In the rows, zero is written as 128.
Known rows:
fubas: [126 127 140 120 117 109 132 126 135 119 148 139 129 122 129 125 126 136
 130 145 119 124 133 118 116 130 121 108]
niso: [122 129 135 137 138 129 129 126 126 149 125 125 124 122 140 135 125 124
 128 118 112 130 123 120 110 124 140 112]
vedris: [141 127 134 126 118 109 131 123 125 118 132 119 143 120 142 128 127 125
 125 131 137 123 123 117 118 123 123 111]
gromikom: [124 130 134 134 116 111 130 126 124 119 124 132 125 119 146 129 127 124
 128 118 124 131 123 119 112 124 122 119]
niflun: [122 129 134 121 117 108 132 127 128 117 129 167 125 120 129 130 131 146
 127 123 176 126 133 118 126 130 123 116]
rosta: [121 127 134 120 117 108 138 130 127 119 133 156 125 121 129 128 126 156
 128 128 141 122 138 120 128 129 124 112]
terar: [148 132 139 132 125 131 130 124 126 124 136 122 124 144 136 127 126 123
 129 118 115 125 126 123 112 126 119 130]
skudam: [128 131 137 120 134 160 131 130 125 121 138 124 140 122 128 127 127 122
 152 135 119 123 131 118 113 128 125 161]
stakik: [120 129 136 129 116 109 129 135 131 120 128 149 123 119 130 130 131 152
 127 132 139 131 126 118 114 132 136 112]
suskam: [121 128 133 126 117 107 130 123 126 120 121 144 124 117 151 131 137 153
 125 118 133 123 123 118 112 124 156 108]
grorin: [122 129 134 129 115 230 130 150 122 136 123 125 164 121 141 168 124 121
 135 118 116 123 122 119 107 142 140 110]
fletrika: [120 128 133 128 120 106 131 126 125 130 126 147 125 118 147 147 132 133
 125 117 149 127 124 116 112 124 165 108]
goril: [124 129 135 136 147 126 130 126 126 153 125 124 125 125 139 140 125 122
 128 118 113 130 123 119 111 124 151 108]
pulis: [120 129 134 123 116 205 130 154 123 123 122 131 152 120 129 151 125 120
 149 132 117 124 123 119 108 146 126 116]
tritem: [119 128 137 120 117 110 130 138 129 130 130 137 125 119 129 129 126 170
 129 133 120 124 129 124 117 130 139 107]
fifel: [120 128 134 123 125 111 130 125 126 127 126 124 127 122 137 129 125 136
 127 122 113 124 124 119 114 124 130 124]
duder: [122 128 133 120 117 108 135 124 131 119 130 138 127 119 130 127 125 139
 130 140 131 124 137 118 132 127 122 108]

Facts:
{belum} Ω klesta
{bukes} Ω ploklan
{drudres labri trumum} Ω flope
{fenukel grorin kodru pofla pulis skunok vutas} Ω skivuk
{flugrem} Ω klolu
{fogro} Ω grorin
{fostor giral} Ω vedris
{gegrin goklak lugam} Ω fosa
{gresta votir} Ω fifel
{kabin nukik} Ω kenas
{lupes} Ω gegrin
{novilik} Ω grolek
{rofam} Ω betres
{skudam sobrom} Ω gebimu
{stibil} Ω tugun
{visko} Ω plenetrol
{vivur} Ω breper
κ:
brubem stibil goklak naklel tastak brivuk plaboklil
drubrin gitrugrin sobrum novilik pulis vofor sobrom fotron
fikin terar gozun bulepli
flidrim fletebrok bukim mokan kliram rofam tevi
fubas drudres deflitrum
guke druta zukes trumum stakik
kebi skekol lemogim raplelom trosta britra leda toflal
klesta skudam radrum nilem bribem safil niso radum
lastuklom gilil zitrim kubril gebe puplar voten buza
lupes nufam drasik giral drilider stalok
pago grigi vivur rotrur tritem lugam
ruras duder gutek visko duklim fostor grorin skurol
skulil fopedril plegrer bukes niva suskam
stistotres razis niflun fosa
vedris nukik pofla briflol
voka teragrum rosta rovo ludo fluplan grobrok kodru
vutas tasten votir klutel gretrul fenukel flugrem fletrika goril
{belum bulepli deflitrum duder fletebrok flidrim flugrem gretrul kodru lugam mokan naklel niflun nilem niva razis rosta rovo sobrum tastak trumum vutas zitrim} ρ c
{bribem briflol dogak druta duklim fikin fosa fostor gebe gilil goril grigi grisu grite grorin kabin kebi klesta leklu ludo lupes niso nufam pago plaboklil plegrer radum rofam skunok tasten teragrum terar tevi toflal visko vitin vivur vofor} ρ a
{britra buza grobrok guke klutel labri nukik pulis puplar skekol skudam skulil sobrom sotrum stamure} ρ e
{brivuk fluplan fubas gegrin giral gitrugrin gozun lemogim novilik radrum ruras skurol stakik stalok stistotres tepli tritem voka} ρ d
{brubem drasik drubrin drudres fletrika fogro fopedril goklak kubril lastuklom leda muplim suskam trosker trosta vedris voten votir} ρ b
{bukes fenukel gresta kadem plenetrol pofla safil stibil traplo zukes} ρ g
{bukim drilider fotron gutek kisol kliram nedrok ploklok raplelom rotrur} ρ f
{belum betres bisem bribem brivuk bukes dibrem dobun dogak drilider druta duder duklim fenukel fifel flidrim flugrem fluplan fogro fopedril fostor fubas gebe gegrin giral goril gozun grolek grorin gutek kadem kebi kenas kisol klolu klutel kodru labri lastuklom ludo lupes mokan nilem niso novilik plaboklil plegrer ploklan ploklok pulis puplar radrum radum razis rofam rogel rosta ruras safil skulil sobrom sobrum stalok stamure tepli teragrum terar tritem visko voka voten vutas} τ h
{breper briflol britra brubem bulepli buza deflitrum dozin drudres gilil goklak gretrul grisu grite grobrok kabin kubril manubrur muplim naklel plenetrol skudam skunok sotrum sunofe tasten trosta tugun} τ i
{bukim drasik drubrin fikin flope gebimu gitrugrin klesta leda lemogim lugam mutelus nedrok pofla raplelom rovo skekol stibil stistotres suskam tastak tevi toflal tozi traplo vivur vofor votir zitrim zukes} τ j
{fletebrok fletrika fosa fotron gresta grigi gromikom guke kliram leklu niflun niva nufam nukik pago rotrur skivuk skurol stakik trosker trumum vedris vitin} τ k
[belum briflol brubem buza duder fifel fluplan fostor gebimu grite gromikom kodru lastuklom leda lugam mutelus nukik pago rogel rotrur safil skulil stamure toflal vivur votir zitrim] Ψ n
[betres bribem brivuk dibrem drilider fenukel fletebrok flidrim flugrem fopedril fosa goril gozun grigi grisu grorin kadem kenas kisol klesta kliram klutel lupes manubrur naklel niso niva nufam plegrer plenetrol pulis radum raplelom razis rofam skekol skivuk skudam skurol sobrom tastak tepli terar tozi trumum tugun vedris visko vitin vofor zukes] Ψ l
[bisem breper bukim bulepli dozin druta fletrika guke nedrok ploklok puplar ruras stakik suskam] Ψ q
[britra dogak goklak grolek klolu leklu lemogim ludo ploklan rovo skunok sobrum stalok sunofe tasten tevi trosker vutas] Ψ o
[bukes deflitrum dobun drasik drubrin fikin fotron gilil giral gitrugrin gresta kabin kebi kubril labri nilem plaboklil pofla sotrum stistotres teragrum trosta voka] Ψ m
[drudres gegrin mokan radrum traplo voten] Ψ r
[duklim flope fogro fubas gebe gretrul grobrok gutek muplim niflun novilik rosta stibil tritem] Ψ p


Now the same things, written a new way:
Known rows:
mokan: [142 139 114 146 117 114 140 108 130 144 122 123 136 125 106 123 116 136
 143 136 133 131 126 136 122 125 139 139 131 114 133 129 123 144 125 157
 133 106 146 130 128 132 131 162 140 123 134 106 132 125 121 123  81]
rofam: [125  98 118 125 158 193 136 141 131  90 129 129 166 104 153 121 135 155
  88 114 116 116 136 121 134 131 115  84 124 105 131 137 139  86 115 131
 116 151  98 132 120 136 155 101 108 148 134 145 125 135 102 156 192]
raplelom: [128 138 139 127 134 103 137 119 110 143 132 126 143 140 126 134 134 128
 137 123 140 135 108 116 123 130 129 100 129 134 125 117 117 147 138 126
 128 137 127 121 124 121 122 139 128 125 130 129 124 110 130 136 132]
grolek: [142 141 126 128 118 132 113 108 117 107 116 145  84 109 119 131 132 145
 133 120 124 154 129 115 125 109 136 159 130 127 136 138 128 136 138 103
 125  76 129 113 126 114 106 118 135 123 124 116 134 126 124 113 121]
fenukel: [125  74 109 138 145  97 163 133 148 128 141 128 191 133 134 111 113 114
 151 129 129 110 138 128 119 144 106 110 122 109 138 123 138 144 126 155
 134 139 118 133 132 137 160 134 126 121 128 125 138 134 104 157 126]
buza: [128 118  93 138 107  89 134 126 151 110 108 130 154 134 113 132  97 129
 152 121 142 144 158 130 108 129 116 155 126 106 138 149 134 129 125 143
 129 125 127 127 129 137 137 169 130 143 117 127 141 133 137 126 115]
trumum: [123 131 127 145 130 103 127 131 147 139 125 116 197 136 116 117 120 117
 128 128 129 122 132 133 126 145 113 115 138 114 134 129 131 132 135 177
 138 168 141 141 135 139 158 158 126 104 138 121 127 120 109 125 112]
drudres: [ 92 119 133 120 124 174 107 160 150 125 126 118 148 118 124 110 134 122
 106 143 117 105 143 143 135 134 122 123 133 129 121 135 141  90 128 150
 135 186 125 137 128 133 143 125 120 133 134 129 126 147 125 110 133]
fogro: [ 95  78 117 113 139 166 128 158 147 117 136 127 171 125 141 100 128 123
 111 141 113 113 139 134 121 140 123 116 132 113 130 148 136  98 129 161
 132 152 108 127 122 129 150 109 120 138 130 125 134 151 108 132 142]
vofor: [110 124 141 109 146 127 140 127 103 108 133 139 148 141 145 124 136 128
 123 115 129 157 124 101 124 129 125  94 120 128 127 137 123 117 129 108
 122 144  99 113 123 113 116 118 118 145 123 151 128 130 130 154 185]
trosta: [113 166 139 121 127 153 122  99 126 119 117 130 129 115 117 129 121 124
 122 123 118 140 131 119 127 130 126 131 136 115 128 162 139 107 116 121
 130 166 120 129 130 126 130 125 123 124 134 132 129 139 122 126 175]
sobrom: [133  84  94 148 137 143 124 147 160  88 121 121 216 129 139 125 111 148
 103 115 124 128 146 135 119 142 109 114 131  95 147 147 133 121 123 179
 128 129 130 128 128 139 166 151 117 137 129 130 134 128 107 143 125]
sobrum: [151 127 115 147 124 109 119 124 136 132 120 123 122 126 114 139 128 138
 138 133 134 130 122 140 127 131 134 148 138 129 134 117 124 153 137 150
 133 111 151 132 133 133 139 142 138 103 143 114 130 117 119 108  77]
radrum: [135 115 120 129 136 136 149 135 121 158 134 131  94 130 124 136 141 130
 154 141 136  92 115 146 137 123 139 113 122 139 115  91 129 133 121 120
 127 109 132 137 122 137 120 127 140 136 125 117 129 119 133 142  94]
klutel: [140 133 123 140 128 116 124 113 131 133 121 125 130 123 112 131 125 133
 133 121 127 144 125 128 122 135 131 142 137 121 136 130 124 144 138 146
 132 121 142 124 129 128 141 140 137 114 137 110 133 127 121 118  95]
gresta: [139 112 128 141 133 114 132 146 146 136 132 114 179 138 137 123 119 126
 116 132 132  91 125 141 132 140 114 110 130 122 128 115 131 136 120 156
 138 161 135 140 132 137 144 145 121 127 119 132 122 124 113 140 126]
flope: [128 143 133 121 116 130 112 124 117 114 121 130 128 137 120 131 123 142
 105 133 131 164 123 118 118 119 140 121 130 126 129 155 115 120 130 138
 127 107 139 108 124 110 107 152 125 143 127 121 127 129 129 121 126]

Rows:
No name comes twice in this set of rows, the named rows included.
[110 149 127 139 133  99 148 119 141 154 135 108 215 161 116 128  98  99
 150 129 126 172 131 132 105 169 132 105 119 116 141 152 110 129 111 179
 125 148 132 129 132 144 158 200 124 144 154 134 133 142 137 124 100] | lugam
[106 145 155 115 149 174 120 154 138 154 159 115 121 142 149 128 134  98
 113 133 101 111 119 141 154 160 140 116 117 150 126 125 125 100 114 124
 119 143 123 142 132 147 151  95 121 115 164 155 119 156 147 111 129] | lupes
[119  97 116 136 141 113 135 124 148 121 133 127 208 127 119 104 113 121
 135 132 121 132 139 130 117 151 113 114 129 101 142 140 133 127 141 174
 136 151 123 131 132 134 165 139 127 110 144 112 136 137 102 129 116] | pulis
[116 180 155 130 124  89 138 134 131 192 154 105 132 171 125 140 113  71
 162 139 128 134 112 141 124 158 154 129 122 153 119 116 105 143 116 144
 129 131 151 140 134 143 145 173 143 120 157 144 119 139 167 107  71] | stibil
[127  97 129 133 138 102 124 148 139 135 140 114 192 138 145 126 129 126
 122 139 139 104 117 146 126 139 122  84 134 130 124 105 121 142 138 164
 143 174 142 135 129 128 152 146 127 113 125 129 121 116 120 140 108] | pofla
[135 130 121 138 120  98 140 127 121 148 130 122 143 145 129 125 123 129
 134 137 141 130 120 125 120 127 134 110 123 130 125 122 116 147 123 140
 131 113 140 126 127 127 113 167 130 143 122 123 129 115 129 140 100] | traplo

The same things again, as new rows of numbers:
Known rows:
niso: [117  97 111 144 107 116 135 148 136 122 117  96 109  95 141]
kenas: [120 107 185 153 105 150 133 116 132 133 103  67 131  98 158]
grigi: [120  95 155 152 133 140 146 143 136 137 113 103 129 129 128]
manubrur: [117  96 133 141 128 129 146 145 130 128 118  85 116 124 128]
bukes: [140 124  88 163 135 110 148 132 126 137 115 115 129 137 117]
safil: [129 124 108 168 116 113 151 131 132 139 111 106 124 108 132]
fostor: [126  91  98 143 117 115 143 155 133 128 120 104 107 106 134]
nukik: [122 103 133 145 141 136 146 151 124 135 126 121 125 124 115]
duder: [129 102 138 149 128 141 132 129 131 142 107 102 127 123 132]
vivur: [132  93  89 134 137 134 125 139 127 145 110 111 111 119 124]
britra: [133 141 126 149 116 112 148 157 132 115 137  94 137 115 156]
leklu: [134 113 131 153 122 121 156 139 130 113 117  87 144 128 146]
trosker: [141 177 144 149 107 132 151 143 106 112 143 138 162 114 113]
tasten: [131 125 143 152 141 131 146 134 129 131 124  94 146 141 156]
gretrul: [128 117 126 153 124 122 159 146 143 124 125  90 131 120 152]
breper: [126 124 164 147 116 142 157 127 144 124 118  70 151 122 167]
mokan: [131 103 131 141 124 132 136 131 145 126 116  98 137 127 148]

Rows:
No name comes twice in this set of rows, the named rows included.
[124  84 107 140 134 121 134 149 128 135 117 112 107 116 121] | visko
[133 109 104 147 137 112 155 151 125 122 122  86 119 133 130] | kabin
[123 175 160 142 137 152 136 126 106 143 148 147 147 127  93] | brubem
[132 115 134 137 129 153 105 129 123 147 112 116 125 114 125] | skekol
[148 185 109 131  99 136 126 134 113 128 146 147 149  94 126] | suskam
[128 107 106 168 108  96 161 166 140 103 118  83 128 107 159] | fotron
[122 171 128 131 136 142 139 130 112 131 157 155 149 142  94] | drudres
[116  85 114 148 135 122 148 155 137 126 116 106 111 123 121] | trumum
[151 185 129 142 112 144 115 120  97 140 137 147 153 108 114] | drasik
[195 167 121 118 123 132 131 174 109 159 120 176 173 122  31] | fogro
[141 107 141 142 133 143 138 126 136 136 116 101 148 129 151] | druta
[115 109 126 136 151 133 140 150 123 142 129 123 116 134 103] | skudam
[139 137 185 152  91 154 129 109 138 130 103  66 153  90 189] | flope
[137 163 108 130 125 143 115 124  98 143 141 161 130 104  94] | votir

